Below are the code and all the weights of a small trained network. Each question names an input and a target symbol and asks about switching units off, where a switched-off unit gives its printed mean instead of its output.

import numpy as np


def w(rows, s, z=0):
    codes = np.array(rows[::2]) - 128.0
    scale = np.full(codes.shape[1], s)
    scale[-1] = z or s
    return codes * scale


def norm(h):
    return h / np.sqrt((h * h).mean(-1, keepdims=True) + 1e-5)


def f(y):
    return y / 2 * (1 + np.tanh(0.7978845608 * (y + 0.044715 * y**3)))


def softmax(a):
    e = np.exp(a - a.max(-1, keepdims=True))
    return e / e.sum(-1, keepdims=True)


def log_softmax(a):
    a = a - a.max(-1, keepdims=True)
    return a - np.log(np.exp(a).sum(-1, keepdims=True))


def net(x, mask):
    ids = ['ΠΣαβγεζθλμξτφψω'.index(c) for c in x.split()]
    T = len(ids)
    res = E[ids] + P[:T]
    u = 0
    for l in range(2):
        r = norm(res)
        for j in range(2):
            rows = slice(3 * j, 3 * j + 3)
            q, k, v = (r @ M[l][rows].T for M in (Q, K, V))
            z = softmax(np.where(np.tri(T) > 0, q @ k.T / 3**0.5, -1e9)) @ v
            o = O[l][rows]
            res = res + np.where(mask[u + j], z, o[:, -1]) @ o[:, :-1]
        u += 2
        y = f(norm(res) @ A[l][:, :-1].T + A[l][:, -1])
        res = res + np.where(mask[u : u + 8], y, B[l][:, -1]) @ B[l][:, :-1]
        u += 8
    return log_softmax(norm(res)[-1] @ U[:, :-1].T + U[:, -1])


Q, K, V, O, A, B = {}, {}, {}, {}, {}, {}
E = w([
[109,146,190,191,84,175,220,106,140,160,75,204],'Π',
[117,228,184,88,98,178,174,177,62,159,124,197],'Σ',
[141,107,60,152,76,195,184,156,88,192,80,167],'α',
[65,184,56,65,41,110,143,92,108,106,136,126],'β',
[126,139,82,48,60,86,135,191,168,149,79,171],'γ',
[118,102,168,78,128,76,107,76,99,68,149,224],'ε',
[124,136,211,156,85,127,73,205,108,122,184,127],'ζ',
[208,75,122,147,169,48,190,153,92,101,97,166],'θ',
[132,200,164,71,138,75,185,146,209,123,90,74],'λ',
[115,172,73,2,89,172,101,125,57,127,146,99],'μ',
[195,251,141,173,113,54,131,104,91,167,165,154],'ξ',
[86,174,109,192,54,93,131,67,190,85,214,158],'τ',
[163,83,157,147,97,177,173,71,112,86,173,100],'φ',
[151,108,112,150,106,113,64,79,144,154,23,103],'ψ',
[135,128,89,233,154,140,212,148,144,76,141,61],'ω',
],0.026)
P = w([
[9,79,186,140,175,32,158,84,123,252,153,114],'0',
[97,101,182,110,25,38,180,110,80,168,118,111],'1',
[122,106,170,112,27,60,164,113,92,165,116,105],'2',
[133,122,155,135,43,72,157,116,99,139,107,117],'3',
[145,116,175,130,66,128,132,119,102,99,88,151],'4',
[149,136,156,124,80,148,138,120,115,84,99,148],'5',
[160,151,132,127,87,166,135,127,128,81,107,159],'6',
[171,157,114,125,97,184,123,141,146,69,115,151],'7',
[187,171,105,108,122,186,112,130,161,75,142,169],'8',
[201,167,89,109,122,192,104,135,162,58,138,170],'9',
[214,173,73,109,124,213,84,140,165,40,143,170],'10',
],0.018)
Q[0] = w([
[53,84,118,95,134,148,192,155,111,158,186,149],'0.h1',
[203,162,140,118,30,155,144,135,109,74,145,160],'0.h1',
[254,101,155,86,81,71,173,62,110,192,178,87],'0.h1',
[238,168,185,151,82,171,95,161,92,110,163,97],'0.h2',
[226,163,120,48,42,117,206,190,13,88,85,254],'0.h2',
[174,207,135,144,85,99,102,92,131,204,120,81],'0.h2',
],0.0075)
K[0] = w([
[121,109,169,106,133,95,121,122,122,158,147,126],'0.h1',
[252,149,82,128,151,144,78,123,167,83,108,108],'0.h1',
[108,122,126,137,139,116,124,96,121,147,104,70],'0.h1',
[195,136,65,106,137,146,116,103,178,73,142,134],'0.h2',
[218,169,99,151,143,177,55,112,206,55,163,77],'0.h2',
[128,79,107,152,139,100,117,110,130,76,117,114],'0.h2',
],0.012)
V[0] = w([
[72,111,106,157,173,184,183,92,60,146,135,59],'0.h1',
[193,123,102,178,160,38,179,129,129,98,126,127],'0.h1',
[139,63,104,165,143,126,69,117,117,204,40,130],'0.h1',
[108,141,121,225,83,102,82,135,122,98,196,100],'0.h2',
[124,131,130,173,108,200,191,16,168,85,105,149],'0.h2',
[231,254,176,177,151,173,148,114,92,176,107,100],'0.h2',
],0.01)
O[0] = w([
[132,102,69,114,199,226,137,130,92,168,254,141,2],'0.h1',
[213,57,101,76,76,65,173,187,115,71,158,90,119],'0.h1',
[129,85,86,103,59,123,67,186,201,188,128,197,188],'0.h1',
[74,119,112,214,54,161,100,95,101,62,147,100,217],'0.h2',
[184,92,175,49,65,127,100,33,130,135,161,117,136],'0.h2',
[221,155,212,185,101,154,47,159,95,178,94,78,178],'0.h2',
],0.011,0.007)
A[0] = w([
[185,83,70,248,206,180,214,132,254,80,163,70,2],'0.n1',
[154,160,94,124,111,169,179,202,156,102,229,183,93],'0.n2',
[113,52,115,150,120,78,54,90,161,147,59,22,45],'0.n3',
[128,245,150,135,99,114,113,133,202,47,203,143,97],'0.n4',
[99,90,102,171,165,80,90,132,220,90,79,106,98],'0.n5',
[104,172,101,107,169,108,163,152,193,172,98,154,29],'0.n6',
[156,184,46,53,155,176,229,34,174,94,63,208,114],'0.n7',
[52,41,198,135,132,112,134,158,127,158,199,145,71],'0.n8',
],0.0093,0.009)
B[0] = w([
[240,110,91,78,25,118,182,136,207,125,247,100,141],'0.n1',
[133,180,126,167,77,163,112,198,92,106,128,136,134],'0.n2',
[91,165,186,66,132,122,95,133,120,202,218,117,161],'0.n3',
[88,131,45,170,58,174,107,113,105,118,71,158,255],'0.n4',
[128,147,159,109,223,119,70,140,140,181,187,163,164],'0.n5',
[101,111,201,124,69,190,184,122,172,163,214,108,122],'0.n6',
[215,119,157,143,78,122,121,124,33,128,9,96,181],'0.n7',
[91,104,126,198,155,82,75,138,121,150,73,36,163],'0.n8',
],0.011,0.005)
Q[1] = w([
[173,159,102,115,88,186,141,72,207,68,96,138],'1.h1',
[222,250,35,121,187,155,120,84,216,109,153,104],'1.h1',
[195,120,142,104,190,239,38,146,184,2,53,160],'1.h1',
[196,177,154,149,111,129,53,131,95,84,140,146],'1.h2',
[104,155,115,174,76,35,135,133,65,214,220,103],'1.h2',
[140,193,135,154,183,98,105,101,140,121,104,99],'1.h2',
],0.009)
K[1] = w([
[143,148,168,139,102,155,124,151,116,82,79,186],'1.h1',
[188,150,88,117,179,204,80,94,198,71,79,141],'1.h1',
[172,153,166,116,8,174,97,129,127,47,97,132],'1.h1',
[182,136,90,151,129,176,136,104,199,87,67,113],'1.h2',
[98,139,113,148,163,108,186,79,149,173,155,161],'1.h2',
[153,127,118,107,127,137,114,106,100,155,114,157],'1.h2',
],0.011)
V[1] = w([
[118,211,135,86,126,133,157,135,99,143,147,206],'1.h1',
[121,138,166,118,116,22,93,81,153,159,118,176],'1.h1',
[46,135,154,117,118,115,97,163,141,111,129,98],'1.h1',
[122,78,159,151,132,154,95,79,69,116,138,247],'1.h2',
[152,124,174,211,118,154,132,147,203,133,157,152],'1.h2',
[132,122,82,131,110,201,195,133,179,159,68,155],'1.h2',
],0.014)
O[1] = w([
[126,121,174,215,120,135,42,157,144,92,154,46,156],'1.h1',
[175,78,80,91,173,196,116,126,156,63,92,92,240],'1.h1',
[206,223,120,157,203,159,89,83,159,135,130,149,254],'1.h1',
[91,113,129,149,180,68,103,149,11,163,81,218,159],'1.h2',
[213,80,64,198,96,38,205,101,107,119,128,107,160],'1.h2',
[116,127,157,147,140,203,245,80,145,148,26,144,135],'1.h2',
],0.012,0.0077)
A[1] = w([
[132,90,147,111,54,147,81,184,221,206,121,209,2],'1.n1',
[166,185,142,76,110,90,106,68,86,106,125,188,67],'1.n2',
[98,152,178,149,255,175,76,136,115,150,124,132,72],'1.n3',
[193,93,185,177,148,96,174,201,168,113,199,189,86],'1.n4',
[90,186,171,83,111,19,226,78,119,192,159,58,106],'1.n5',
[182,107,99,143,139,176,134,73,187,131,193,52,60],'1.n6',
[189,62,167,136,201,60,101,80,138,162,71,113,46],'1.n7',
[59,92,68,161,103,79,89,159,77,165,169,241,72],'1.n8',
],0.0096,0.0098)
B[1] = w([
[122,185,186,93,85,100,141,119,98,111,71,73,253],'1.n1',
[126,117,190,153,107,95,79,123,183,61,162,127,208],'1.n2',
[203,193,94,115,27,115,172,129,83,74,98,117,177],'1.n3',
[119,173,103,10,54,94,211,129,65,127,55,81,135],'1.n4',
[112,124,135,119,181,221,52,59,191,100,103,89,136],'1.n5',
[129,66,165,122,169,118,149,158,47,185,221,152,153],'1.n6',
[121,138,78,116,99,160,188,231,88,90,76,106,152],'1.n7',
[163,80,197,166,172,161,77,87,179,116,138,93,174],'1.n8',
],0.012,0.0045)
U = w([
[112,126,134,83,68,100,107,207,219,172,136,175,209],'Π',
[120,116,159,98,115,109,79,123,120,247,153,139,171],'Σ',
[122,159,93,56,168,186,73,143,38,110,122,89,49],'α',
[154,124,141,112,111,181,150,113,141,140,226,87,160],'β',
[176,68,53,138,111,214,92,187,114,196,125,153,108],'γ',
[131,85,195,91,184,103,90,85,95,68,166,150,118],'ε',
[118,220,170,77,128,190,137,195,67,139,170,148,165],'ζ',
[50,173,97,198,131,128,127,154,149,100,152,155,214],'θ',
[140,137,105,98,111,79,178,218,98,94,183,97,120],'λ',
[95,112,217,144,117,92,238,90,149,180,76,120,94],'μ',
[48,167,76,96,44,107,140,32,103,109,148,63,2],'ξ',
[133,94,135,87,163,56,167,143,37,106,77,109,99],'τ',
[153,156,176,113,191,182,157,117,206,69,107,25,12],'φ',
[127,140,157,182,128,89,86,182,76,139,121,2,158],'ψ',
[229,238,110,139,161,52,128,81,96,168,161,137,185],'ω',
],0.0068,0.0034)

Each question gives the input, a string of symbols that net reads in full, and the target symbol t.
The units are the heads (3 rows each of Q, K, V and O) and the neurons (one row each of A and B). Each row of codes is followed by its name. A weight is (code - 128) times the scale printed after its matrix; where a second scale follows, it is the last column's (O, A, B and U).
mask holds one flag per unit, layer by layer, with each layer's heads first. A switched-off unit (its flag False) gives its mean, the last column of its rows in O or B, instead of its output. The means were averaged over made-up inputs and are rounded, as every weight is.
A unit's drop is (log p(t) with every unit on - log p(t) with that unit switched off) / (log p(t) with every unit on - log p(t) with every unit switched off).
The circuit of an input: a set's keep is (log p(t) with only the set's units on - log p(t) with every unit switched off) / (log p(t) with every unit on - log p(t) with every unit switched off). Starting from the 12 units with the biggest drops (on a tie, the unit counted first), units are removed one at a time, each time the one whose removal leaves the highest keep (on an exact tie, the one counted first), for as long as the keep stays at least 0.8.
units of the circuit, in order: the units of the circuit, biggest drop first
most important unit: the unit with the biggest drop
top k neurons: the k neurons with the biggest drops, biggest first
which heads matter: for each layer, one digit per head in row order, 1 if its drop is at least 0.15 and else 0, layers parted by /
drop when u is switched off: that unit's drop, to one decimal
input ζ ψ Σ ψ, target Π: which heads matter -> 10 / 00
input ζ λ Σ, target φ: units of the circuit, in order -> (1.h2, 1.n5, 0.h2)
input ζ α ω γ, target ω: units of the circuit, in order -> (1.h1, 0.h2)
input Σ Σ Σ, target ψ: units of the circuit, in order -> (1.h1)
input Σ ω ψ ψ ψ Σ ζ μ ζ ζ ε, target θ: units of the circuit, in order -> (0.h2, 0.n4)
input γ γ ζ, target φ: units of the circuit, in order -> (1.h2, 1.h1)
input Σ ξ β, target ψ: units of the circuit, in order -> (1.h1, 0.h2)
input Π ψ λ ω Σ, target β: which heads matter -> 01 / 01
input α γ γ, target μ: units of the circuit, in order -> (1.h2, 0.h2, 0.n6)
input α β ζ ζ μ ζ λ Σ ξ, target ψ: which heads matter -> 11 / 10
input ζ ξ Σ Σ, target ω: units of the circuit, in order -> (1.h1, 0.h2, 1.h2)
input γ λ Σ, target φ: which heads matter -> 00 / 01
input τ ζ ξ ξ Σ Σ α ξ, target ψ: which heads matter -> 01 / 00
input ψ Π ζ Σ, target γ: units of the circuit, in order -> (0.h1, 1.h1)
input ζ ζ ξ β Σ ψ β, target Π: most important unit -> 0.h1
input γ Σ Σ ε ξ ε, target ψ: which heads matter -> 01 / 00
input ψ ζ γ ζ ξ ε θ ζ ψ ε, target Π: which heads matter -> 10 / 00
input ζ γ ζ, target ω: which heads matter -> 01 / 10
input φ β ζ Σ φ, target ε: which heads matter -> 01 / 01
input ζ ε α, target ω: most important unit -> 1.h1
input φ γ Σ γ ζ ω ε, target β: units of the circuit, in order -> (1.h2, 0.h2, 0.h1)
input μ ζ φ ψ, target Σ: units of the circuit, in order -> (0.h1, 0.n3)
input ζ Σ Σ Π, target ω: which heads matter -> 00 / 10
input ω Π γ ζ β ζ, target θ: top 2 neurons -> (0.n4, 1.n1)
input ζ λ ζ, target φ: which heads matter -> 11 / 01
input ζ ψ ζ ζ φ ζ ζ Σ γ ψ ζ, target Π: drop when 1.n1 is switched off -> -0.2
input γ ζ θ Σ ζ Σ Σ ω ζ, target β: drop when 0.h2 is switched off -> 0.3
input ψ Π Σ ζ, target γ: drop when 0.h1 is switched off -> 0.4
input μ Σ ζ ε, target θ: units of the circuit, in order -> (0.h2)
